Here is a tiny trained network, its code and every weight. The questions are about switching its units off for an input and a target symbol, where a switched-off unit gives its printed mean instead of its output.

import numpy as np


def w(rows, s, z=0):
    codes = np.array(rows[::2]) - 128.0
    scale = np.full(codes.shape[1], s)
    scale[-1] = z or s
    return codes * scale


def norm(h):
    return h / np.sqrt((h * h).mean(-1, keepdims=True) + 1e-5)


def f(y):
    return np.maximum(y, 0)


def softmax(a):
    e = np.exp(a - a.max(-1, keepdims=True))
    return e / e.sum(-1, keepdims=True)


def log_softmax(a):
    a = a - a.max(-1, keepdims=True)
    return a - np.log(np.exp(a).sum(-1, keepdims=True))


def net(x, mask):
    ids = ['αβγζμξτφψ'.index(c) for c in x.split()]
    T = len(ids)
    res = E[ids] + P[:T]
    u = 0
    for l in range(2):
        q, k, v = (norm(res) @ M[l].T for M in (Q, K, V))
        z = softmax(np.where(np.tri(T) > 0, q @ k.T / 2**0.5, -1e9)) @ v
        res = res + np.where(mask[u], z, O[l][:, -1]) @ O[l][:, :-1]
        u += 1
        y = f(norm(res) @ A[l][:, :-1].T + A[l][:, -1])
        res = res + np.where(mask[u : u + 4], y, B[l][:, -1]) @ B[l][:, :-1]
        u += 4
    return log_softmax(norm(res)[-1] @ U[:, :-1].T + U[:, -1])


Q, K, V, O, A, B = {}, {}, {}, {}, {}, {}
E = w([
[168,92,152,102,106,102],'α',
[124,96,152,75,134,124],'β',
[120,115,150,142,190,112],'γ',
[168,243,179,62,150,254],'ζ',
[51,156,146,123,132,106],'μ',
[83,112,150,103,174,120],'ξ',
[141,116,100,161,192,59],'τ',
[116,109,85,70,135,141],'φ',
[97,170,106,93,144,123],'ψ',
],0.0096)
P = w([
[137,151,24,140,97,2],'0',
[165,125,69,141,138,67],'1',
[173,114,94,129,160,97],'2',
[185,101,112,130,161,120],'3',
[187,88,130,135,160,144],'4',
[190,81,140,140,157,166],'5',
[183,72,149,147,150,188],'6',
[181,59,156,154,142,204],'7',
[167,46,164,160,121,223],'8',
[169,43,171,164,117,244],'9',
[191,41,176,172,130,229],'10',
],0.0027)
Q[0] = w([
[58,146,101,82,132,197],'L0H0',
[130,97,153,23,254,184],'L0H0',
],0.0073)
K[0] = w([
[110,86,193,158,123,202],'L0H0',
[156,189,181,134,112,254],'L0H0',
],0.0096)
V[0] = w([
[207,252,155,91,160,165],'L0H0',
[103,43,197,77,73,212],'L0H0',
],0.0029)
O[0] = w([
[26,42,84,150,3,93,247],'L0H0',
[144,126,99,74,126,73,105],'L0H0',
],0.0052,0.0015)
A[0] = w([
[81,225,120,126,89,204,210],'L0N0',
[78,192,12,81,3,80,124],'L0N1',
[203,75,20,182,190,228,6],'L0N2',
[34,160,164,83,141,155,186],'L0N3',
],0.0039,0.0011)
B[0] = w([
[122,160,150,161,215,113,213],'L0N0',
[190,67,148,120,154,211,254],'L0N1',
[152,133,170,254,168,24,144],'L0N2',
[164,127,129,158,82,48,242],'L0N3',
],0.0056,0.0037)
Q[1] = w([
[108,26,221,221,41,8],'L1H0',
[129,6,253,131,120,116],'L1H0',
],0.0052)
K[1] = w([
[144,254,160,86,117,136],'L1H0',
[188,197,108,100,96,191],'L1H0',
],0.0071)
V[1] = w([
[164,195,195,134,90,189],'L1H0',
[253,245,147,73,237,105],'L1H0',
],0.004)
O[1] = w([
[218,253,118,160,153,86,102],'L1H0',
[117,185,145,127,89,203,254],'L1H0',
],0.0052,0.0065)
A[1] = w([
[71,96,221,99,254,123,66],'L1N0',
[226,231,137,164,102,112,5],'L1N1',
[55,92,130,85,92,192,201],'L1N2',
[194,172,154,43,140,201,198],'L1N3',
],0.0051,0.0019)
B[1] = w([
[126,103,99,106,48,139,204],'L1N0',
[129,188,2,126,154,198,132],'L1N1',
[152,154,90,117,200,113,242],'L1N2',
[114,126,188,169,120,84,254],'L1N3',
],0.0063,0.0064)
U = w([
[94,58,109,213,171,48,101],'α',
[236,120,179,155,5,82,135],'β',
[75,80,51,62,55,150,177],'γ',
[233,204,89,132,74,131,2],'ζ',
[62,43,127,207,37,194,39],'μ',
[43,187,149,176,56,39,103],'ξ',
[129,80,186,65,148,2,106],'τ',
[207,79,25,116,200,171,124],'φ',
[120,190,214,159,207,188,186],'ψ',
],0.009,0.0046)

Each question gives the input, a string of symbols that net reads in full, and the target symbol t.
The units are the heads (2 rows each of Q, K, V and O) and the neurons (one row each of A and B). Each row of codes is followed by its name. A weight is (code - 128) times the scale printed after its matrix; where a second scale follows, it is the last column's (O, A, B and U).
mask holds one flag per unit, layer by layer, with each layer's heads first. A switched-off unit (its flag False) gives its mean, the last column of its rows in O or B, instead of its output. The means were averaged over made-up inputs and are rounded, as every weight is.
A unit's drop is (log p(t) with every unit on - log p(t) with that unit switched off) / (log p(t) with every unit on - log p(t) with every unit switched off).
The circuit of an input: a set's keep is (log p(t) with only the set's units on - log p(t) with every unit switched off) / (log p(t) with every unit on - log p(t) with every unit switched off). Starting from all 10 units, units are removed one at a time, each time the one whose removal leaves the highest keep (on an exact tie, the one counted first), for as long as the keep stays at least 0.8.
circuit, biggest first: the units of the circuit, biggest drop first
k most important neurons: the k neurons with the biggest drops, biggest first
top k neurons in layer l: the k neurons of layer l with the biggest drops, biggest first
drop when u is switched off: that unit's drop, to one decimal
input ψ μ γ β ξ ψ, target ξ: 2 most important neurons	[L1N3 L0N3]
input ξ ψ μ ψ γ, target μ: circuit, biggest first	[L1N0 L1N2]
input ξ ζ φ β ψ ψ ξ α α ψ ψ, target φ: 2 most important neurons	[L0N1 L0N2]
input β ψ ψ α ψ ψ ξ, target γ: 2 most important neurons	[L1N3 L1N0]
input ψ ξ ψ, target γ: top 2 neurons in layer 0	[L0N0 L0N3]
input γ μ α φ ψ τ α β, target τ: circuit, biggest first	[L0N1 L1N2]
input ψ γ α ψ, target μ: top 2 neurons in layer 1	[L1N2 L1N0]
input α μ φ β β β ζ β, target β: circuit, biggest first	[L1H0 L0H0]
input ψ ψ ψ α ψ ξ α ψ, target γ: circuit, biggest first	[L1H0 L1N0]
input β φ ξ α φ ξ ψ ξ β β, target τ: circuit, biggest first	[L0H0 L0N1]
input β ξ β ξ τ ψ ψ β ξ ψ, target τ: top neuron in layer 1	[L1N3]
input τ ζ ψ ξ, target ξ: circuit, biggest first	[L1H0 L0H0 L0N0]
input ζ ψ ξ β, target β: circuit, biggest first	[L1H0 L0H0 L0N0]
input ψ γ ψ, target μ: 3 most important neurons	[L0N0 L1N0 L1N2]
input α ψ β τ ψ, target τ: most important neuron	[L1N3]
input β γ ψ ψ ψ τ ψ ζ γ ξ, target ξ: circuit, biggest first	[L0N1 L1H0 L0H0]
input ψ ψ ξ ψ α β γ α ψ, target β: top 2 neurons in layer 0	[L0N3 L0N0]
input ψ ψ ψ, target ψ: top 2 neurons in layer 0	[L0N1 L0N0]
input ψ ψ α ψ, target β: top 2 neurons in layer 1	[L1N2 L1N0]
input ψ ψ ζ γ ψ ψ α β ψ, target φ: top neuron in layer 0	[L0N1]
input μ ψ β ψ ψ β, target ψ: 2 most important neurons	[L1N0 L0N1]
input ζ ψ ψ β α α, target ζ: drop when L0N1 is switched off	0.1
input φ β ξ, target γ: drop when L1H0 is switched off	0.1
